(in the rows, 128 means zero)
Facts:
q545: θ b
q469: σ q108
q373: σ q120; θ a
q153: σ q952,q71,q968
q964: σ q599
q505: θ b
q689: σ q290; θ d
q388: θ d
q663: θ d
q627: σ q285,q703; θ a
q886: θ b
q477: σ q913; θ b
q338: θ d
q590: σ q599,q24
q692: θ a
q890: θ a
q439: θ c
q774: σ q599,q197; θ a
q168: σ q108,q287; θ a
q824: σ q222; θ a
q149: θ c
q346: σ q71; θ b
q559: θ a
q739: σ q108; θ b
q299: σ q352; θ c
q290: θ d
q728: σ q886,q505,q890; θ b
q71: θ c
q404: σ q222; θ b
q49: σ q336,q71,q293,q692; θ a
q444: θ d
q855: σ q388; θ a
q285: θ b
q703: θ d
q222: θ a
q853: θ c
q287: θ c
q858: σ q439,q807; θ b
q575: σ q285,q225,q559,q869; θ a
q925: θ b
q747: θ d
q807: θ a
q744: σ q550; θ a
q952: θ b
q601: θ c
q625: θ b
q831: σ q968,q531,q311; θ a
q88: θ b
q757: θ c
q303: θ c
q293: θ c
q322: θ a
q870: σ q531; θ a
q535: σ q388; θ a
q289: σ q663,q388; θ b
q553: σ q316; θ a
q97: θ a
q538: σ q925,q968,q913; θ a
q120: θ c
q336: θ b
q489: σ q274,q322; θ a
q100: σ q149; θ a
q135: σ q136,q88; θ a
q369: σ q601,q197,q853,q625,q753; θ a
q390: σ q444,q757
q493: θ a
q474: σ q869; θ a
q108: θ b
q531: θ a
q968: θ c
q251: θ a
q790: σ q336; θ b
q459: σ q776,q377; θ c
q550: θ a
q24: θ c
q316: θ b
q234: σ q968; θ b
q90: σ q377; θ a
q136: θ a
q274: θ a
q655: θ b
q599: θ b
q273: σ q972; θ b
q255: σ q747; θ c
q544: σ q251; θ a
q622: σ q274,q120; θ a
q130: σ q663; θ b
q279: σ q655,q97,q290,q120,q747; θ d
q225: θ a
q846: σ q601,q97
q377: θ b
q776: θ a
q990: σ q338
q913: θ c
q644: σ q807; θ a
q676: σ q972,q322
q869: θ a

Known rows:
[164 137 121 109 122 116 173 125  99  89 145 110 121 126 118 118 137 147
 179 113 136 136 133  96  53 166] : q444
[146 178 163 110 119 119 169 144 195 126 138 106 168 118 151 140  88 156
 131 109 116 158 105 109 127  66] : q655
[176 111 154 111  87 126 135  90 159  54 125 139 178 149 124  94 147 127
 169 152 126 160 108 113  48 119] : q279
[166 135 123 110 119 117 170 125  99  90 143 109 124 128 118 113 136 144
 182 116 133 135 131  98  52 167] : q338
[142  98 113 151 109 131 112  82 183 130  89 156 191 125  85 132 118 167
 107 134 107 156 120  82  79 102] : q255
[117 118 133  99 124 134 193 102 215 147 126  72 147 113 167 137 136 130
 151 126 132 119 136 155 148  97] : q346
[186 181 176 121 174  99 134 145 136 152 118 156 192  85 147  95 148 159
  79 115 127 128 146 129  56 125] : q753
[134 156 144 121 164  68 138 139 135 148 144 132 174  76 151 113 139 141
  88 106 138 136 160 124  52 162] : q352
[172 141 178 123  90 117 120 135  98 142 105 176 134 133 136 110 192 156
 133 181 109 131 173 110 141  88] : q774
[189 189 175 122 181 100 137 150 128 155 119 152 189  82 148  93 148 162
  79 111 126 124 147 125  58 127] : q197
[170 185 159  93 144 152 188 172 153 151 125 113 125 107 156 126 111 187
 127  98 112 124 131 117 126  68] : q599
[116  38  70 122 135 143 101  89 126 137 112 174 138 138 110 144 109 138
 100 113 132 121 157  89  73 104] : q459
[147 153 149 155 121  77 161 109 110 173 123 110 142 129 121 146 169 126
 169 162 125 116 165  99 171 153] : q531
[133 138  82 155  91 147 124  96 159 150 110 111 119  94  86 155 154 183
  89  73 121 142 149  64  68 146] : q439
[ 92 162 134  74 157  93 221 136 172 126 143 113 111  97 143 144 122 195
 147 137 117 154 136 116 116  91] : q505
[116 119 130  97 121 134 188 106 211 146 127  78 142 112 168 134 133 131
 149 125 130 122 139 150 142  94] : q477
[163 138 105 156  95  92 189 146  87 100 152  99 126 100 127  82 113 146
 207 125 110 117 129 101  30 143] : q663
[128 145 131 108 142 130 206 110 202 159 130  63 144 111 158 144 122 139
 156 111 131 113 133 140 153 109] : q952
[126 102  83 141 131 129 135 107 140 155 102 134 140 107  84 145 121 181
 115 110 116 136 144  73  75 136] : q757

Rows:
No name comes twice in this set of rows, the named rows included.
[176 186 185 156 102  76 127 136 100 145 124 156 164 135 116 136 145 151
 144 160 107 147 141  75 152 106] => q97
[165 152 180 119 145  94 112 118 170 128 118 163 214  93 153  92 152 137
  74 138 130 145 140 139  51 112] => q846
[181 129 153 118 101 120 147 101 142  65 131 131 170 145 118 103 136 134
 174 139 128 155 108 101  53 129] => q689
[124  93  94 127 128 160 113 146 129 152  87 107 165  88  73 122  85 176
 119 132  98 155 163  75 105 173] => q287
[144 147 143 135 180  74 160  97 165 167 128 101 193  85 144 115 156 120
 108 122 143 112 155 145  82 175] => q311
[165 179 167  93 132 152 176 161 168 141 123 119 138 112 161 124 111 180
 125 107 112 134 125 123 127  58] => q625
[136 175 157 140 160  46 129 124 155 135 148 130 205  86 140 126 114 130
  91 107 138 154 134 110  58 154] => q972
[153 140 113 168 131 114 125  94 165 142  98 140 193 121  69 148  92 175
 113 113 107 155 107  58  84 116] => q120

Now the same objects, written a new way:
Known rows:
[148 109 134 142 176 148 143 177  98  95 146 113 100 162 149 159  95  96
 154  95 106 111 166 119  90 170] : q168
[128 151 127 127 170 161 158 106  99 127 159 128  78 116 110 119 120 121
 168  83 140 127 109 143 110 127] : q373
[113 172 140 118 152 160 156 166 128 104  91 143  93 166  74  85 172 140
  86 136 151 178 102 146  81 120] : q689
[132 128 140 169 176  84 161 151 107 172 152  74  98 110 168  98 128 166
 164 123 147 162 106 133 163 163] : q49
[160 159 168 173 100 166 117  98 157 145 149 158 166 106 132 159 161 106
 107 162 110 128 163 159 163 134] : q990
[140  93 102 151 169 125 162 119 111 106 147  94  96 135 159 138 106 101
 160 100 142 126 147 149 108 168] : q90
[136 121 117 141 156 145 158 155 103 151 148  79  92 115 159 115  95 165
 156  99 113 127 139 141 153 160] : q870
[103 173 141 178 176 122 140 121 103 123 142 128  93 121 126 103  83  97
 178  95 117 151  99 121 155 171] : q369
[110 121 153  97  86  74 147 119  95 124 143 159 122 108 143 146 105 173
  87 176 163 158 109  73 165  97] : q477
[129 137 135 151 167 121 162 177  96 172 159  79  94 118 157 105  99 167
 165 110 113 138 135 137 161 159] : q538
[104 174 110  97 112 161 154 173 148 109  79 151 120 178  73 108 163 162
  86  86 139 171 107 143  77 105] : q747
[115  82 127  91 125 134  90 169 148 141 114 148 173 121 145  82 161 100
 160 108  88 123  99 152 158 108] : q757
[151 126  90 116 163 159 159 100 138 120 151 106  96 135 109 127 131 154
 160  83 157 102 115 147  93 131] : q322
[121 115 121  88  83 113 115 117 112 114 102 153 136 111 153 159  80 179
  82 154 133 115 142  67 156  84] : q336
[138 128  92 131 143 160 155 167 108 157 149  70 115 145 165 156  86 184
 130  90 107  99 175 128 135 152] : q692
[150 119 104 139 140 152 155 145 149  99 152 100 114 142 152 127  92 120
 164  89 112  89 138 141  90 158] : q136
[165 140 166 152  87 165  90  92 164 121 136 158 168 114 132 162 161 116
  92 142 106 108 176 154 147 129] : q352
[122 116 139  93  84  78 145 119 121 120 108 152 114 106 159 146  95 179
  93 171 143 126 114  65 152  89] : q925
[110  85  87  88 122 158  82 176 101 183 102  85 175 122 153 116 139 162
  93 111  80 147 118 160 157 114] : q71

Rows:
No name comes twice in this set of rows, the named rows included.
[123  85  97  93  96 151  98 179  98 184  79  84 174 115 163 108 142 175
  99 101  77 134 127 159 151  97] => q968
[102  96 156  90 177 149  90 162  86 169 135 156 149 115  78  89 162  96
 165 108  82 170  96 158 154  84] => q255
[110 143 103 181 165 142 149 118  99 102 105 119  85 123 146 102  89  98
 171  95  95 145 116 138 159 162] => q774
[106 141 109  94  87  78  70  92 131 105  96 123 101 127  85 157 118 114
  91 176 171 105 182  86  74  75] => q285
[143 118  84 165 139 143 154 129 134 165 147  75 161 124 162 125 107 178
 132  96 141 108 114 139 149 154] => q531

The same objects again, as new rows of numbers:
Known rows:
[111 115 114 130 144 147 124 122 117 126  58 164 105 125 135 140 154 132
  92 126 133 192  97 137 131 110 119 132 129 128 130] : q692
[153 165 126 131 143 155  82 141 168 134 163 158 125 164 110  70  93 157
 232  96 115 131 110 143 121 105 158 119 135 143 148] : q439
[163 137 120 132 148 189  66 131 174 133 109 167 110 175 115  65  94 155
 199  97 115 134  87 152 123 104 156  95 126 139 149] : q293
[194 146 137 134 159 160 177 125 125 165 131 133 129  80 150 181 110 121
 125  95 106  67 114 121 125  96 182 147 101  94 166] : q599
[119 126 109 130 139  86 141 137 126 134 126 166 107  88 135 157 139 130
  75 130 144 182 133 134 127  93 123 127 129 116 125] : q774
[104 138 112 132 129 126 140 142 129 135 109 155 111 117 129 128 156 130
  65 134 124 168 113 139 128 104 121 177 124 114 137] : q97
[127 131 103 103 167 152  86 102 106 158 223 127 129  99 107  95 153 156
  54 138 127  40 161 162 115 144 161 104 133 136 146] : q279
[162 171 135 125 172 166 153 120 112 157 121 116 133  93 149 205 110 127
 144 103 117  80 140 128 123 121 178 151  77 123 163] : q404
[104 134 117 130 139 118 138 133 115 128 102 157 119 111 130 135 156 129
 120 123 127 184 112 130 130 105 120 158 136 128 130] : q222
[ 97 143 114 126 145 105 129 131 115 125 110 153 116 107 131 155 149 132
 111 128 140 190 132 134 128 114 120 147 124 135 126] : q824
[169 167 138 126 167 174 162 121 113 157 114 117 135  94 149 189 115 124
 153  99 108  77 123 124 125 118 179 162  87 115 166] : q88
[ 98 139 113 126 146 107 130 131 115 126 107 153 116 106 132 153 149 131
 109 128 138 187 132 135 128 112 120 143 124 138 128] : q744
[161 178 124 132 183 188 148 129 121 148 113 118 133  69 143 201 119 126
 145 105 117  80 150 131 131 128 178 141  80 119 166] : q130
[178  46 139 135 148 103  50 131 146 117 167 127 154 123 121 145 142 159
 163 115 147  90  67 108 132 175 163 138  61  80 157] : q972
[ 97 150 117 126 143 108 135 129 109 127 116 154 118 111 130 157 149 135
 118 130 142 194 132 131 127 116 120 146 127 137 127] : q90
[168 171 142 129 163 180 166 118 107 160 123 118 137 100 147 187 116 126
 159  99 109  77 120 122 125 118 178 162  93 116 166] : q377
[165 148 134 123 164 202 125 119 109 157  70 131 127 105 153 192 112 121
 131 103 107  61 120 123 128 116 178 145  89 130 167] : q952
[159 131 121 131 142 195  56 136 171 132 103 173 111 177 117  60  94 154
 205  95 108 121  86 148 126 102 158 102 133 144 150] : q71
[179 145 137 129 169 212 154 109 114 157  66 127 122 110 153 185 117 124
 126  99 108  82  98 132 127 119 178 139  87 110 167] : q336

Rows:
No name comes twice in this set of rows, the named rows included.
[ 87 141 107 126 140 109 125 137 128 131  99 152 111 119 129 151 156 130
  82 136 132 182 138 139 123 118 123 172 105 127 137] => q373
[166 166 127 114 166 165 150 120 116 146 115  98 133  73 156 185 107 128
 127  93 106  86 127 128 122 121 177 156  54 118 152] => q739
[166 166 135 125 170 171 152 122 114 158 116 117 132  93 150 197 113 124
 143 102 112  77 130 126 124 120 177 154  83 118 165] => q545
[ 84 134 103 124 144  99 123 136 129 131  97 152 109 121 129 160 156 131
  94 135 132 182 145 138 120 119 125 168 100 128 137] => q622
[101 138 105 114 142 103 124 133 120 115 107 134 115  86 138 141 145 135
  97 119 129 194 123 135 126 113 118 150  96 133 115] => q168
[ 88 126 102 122 149  87 123 132 132 129  92 157 107 115 129 166 156 129
 119 129 132 193 147 132 119 118 128 163 100 128 136] => q489
[174 159 130 118 159 179 160 122 118 148 112 101 135  77 154 164 115 126
 140  86  92  79 101 124 124 115 177 172  66 110 155] => q108
[158 181 122 132 186 188 143 130 122 147 112 119 132  65 143 208 119 127
 144 107 118  82 155 133 132 128 177 138  78 120 165] => q289
[166  56 139 128 148 139   7 128 124 109 139 130 149 122 130 168 122 165
 107 132 171  73  79 117 141 181 156  93  66 110 148] => q153
[173 141 120 134 140 137  86 145 183 138 171 170 116 146 114  66  87 151
 204  93 114 124 106 143 122  85 161 103 137 124 147] => q24
[142 170 122 128 149 143  72 139 165 133 166 153 124 160 111  86  86 160
 220 103 126 133 129 147 119 110 158 107 123 149 144] => q459

